Below is a small trained network, with its code and all its weights. Each question gives an input and a class and asks what happens when units are switched off, that is, made to give their printed mean instead of their output.

import numpy as np


def w(rows, s, z=0):
    codes = np.array(rows[::2]) - 128.0
    scale = np.full(codes.shape[1], s)
    scale[-1] = z or s
    return codes * scale


def norm(h):
    return h / np.sqrt((h * h).mean(-1, keepdims=True) + 1e-5)


def f(y):
    return y / 2 * (1 + np.tanh(0.7978845608 * (y + 0.044715 * y**3)))


def log_softmax(a):
    a = a - a.max(-1, keepdims=True)
    return a - np.log(np.exp(a).sum(-1, keepdims=True))


def net(x, mask):
    res = np.array(x, float).reshape(1, 4) / 4 @ E
    u = 0
    for l in range(2):
        y = f(norm(res) @ A[l][:, :-1].T + A[l][:, -1])
        res = res + np.where(mask[u : u + 9], y, B[l][:, -1]) @ B[l][:, :-1]
        u += 9
    return log_softmax(norm(res)[-1] @ U[:, :-1].T + U[:, -1])


A, B = {}, {}
E = w([
[85,118,225,32],'x0',
[109,124,116,110],'x1',
[255,176,69,99],'x2',
[121,144,118,134],'x3',
],0.0063)
A[0] = w([
[68,2,120,201,168],'0.n0',
[168,134,72,162,127],'0.n1',
[79,108,122,104,64],'0.n2',
[40,137,47,112,121],'0.n3',
[111,122,152,159,110],'0.n4',
[119,128,210,104,91],'0.n5',
[156,114,47,143,131],'0.n6',
[144,86,94,195,254],'0.n7',
[147,101,124,67,154],'0.n8',
],0.0095,0.0038)
B[0] = w([
[146,198,192,253,253],'0.n0',
[130,49,126,83,194],'0.n1',
[148,100,179,152,134],'0.n2',
[169,108,163,187,164],'0.n3',
[108,122,207,112,134],'0.n4',
[73,130,127,105,172],'0.n5',
[133,73,128,93,194],'0.n6',
[93,136,36,166,230],'0.n7',
[174,172,120,210,165],'0.n8',
],0.0065,0.0054)
A[1] = w([
[138,137,121,3,153],'1.n0',
[96,138,227,166,68],'1.n1',
[176,128,113,93,140],'1.n2',
[108,159,113,131,132],'1.n3',
[201,213,212,26,249],'1.n4',
[27,132,184,112,133],'1.n5',
[124,207,99,158,214],'1.n6',
[121,63,125,82,69],'1.n7',
[54,58,103,209,138],'1.n8',
],0.011,0.0022)
B[1] = w([
[175,216,182,185,201],'1.n0',
[100,85,35,83,217],'1.n1',
[90,85,77,156,169],'1.n2',
[160,108,211,169,131],'1.n3',
[50,109,217,204,254],'1.n4',
[196,64,31,42,205],'1.n5',
[88,92,223,148,172],'1.n6',
[117,119,60,190,127],'1.n7',
[150,196,254,116,216],'1.n8',
],0.0086,0.007)
U = w([
[80,139,247,253,192],'0',
[132,146,158,94,35],'1',
[165,104,47,187,199],'2',
[52,206,112,133,33],'3',
[123,188,150,100,51],'4',
[46,35,151,37,192],'5',
[105,187,141,87,12],'6',
],0.019,0.011)

Each question gives the input, the list of numbers given to net, and the class t.
The units are the neurons (one row each of A and B). Each row of codes is followed by its name. A weight is (code - 128) times the scale printed after its matrix; where a second scale follows, it is the last column's (A, B and U).
mask holds one flag per neuron, layer by layer. A switched-off neuron (its flag False) gives its mean, the last column of its row in B, instead of its output. The means were averaged over made-up inputs and are rounded, as every weight is.
A unit's drop is (log p(t) with every unit on - log p(t) with that unit switched off) / (log p(t) with every unit on - log p(t) with every unit switched off).
k most important neurons: the k neurons with the biggest drops, biggest first
k most important neurons of layer l: the k neurons of layer l with the biggest drops, biggest first
drop when u is switched off: that unit's drop, to one decimal
input [0,-6,4,5], class 2: most important neuron of layer 1 -> 1.n8
input [-6,-1,1,5], class 2: 4 most important neurons -> 1.n4, 0.n0, 0.n1, 0.n6
input [0,-3,1,-1], class 2: 2 most important neurons -> 0.n0, 1.n4
input [-3,-2,1,1], class 2: 3 most important neurons -> 0.n0, 1.n4, 0.n1
input [-6,3,1,-8], class 2: 3 most important neurons -> 1.n4, 0.n1, 0.n6
input [-4,-3,2,7], class 2: 2 most important neurons -> 0.n0, 1.n4
input [0,4,3,-4], class 2: 2 most important neurons of layer 1 -> 1.n8, 1.n4
input [8,-2,0,-6], class 5: 4 most important neurons -> 1.n5, 0.n5, 1.n8, 1.n1
input [0,-4,1,-1], class 2: 2 most important neurons -> 0.n0, 1.n4
input [8,0,-1,2], class 5: drop when 1.n5 is switched off -> 1.1
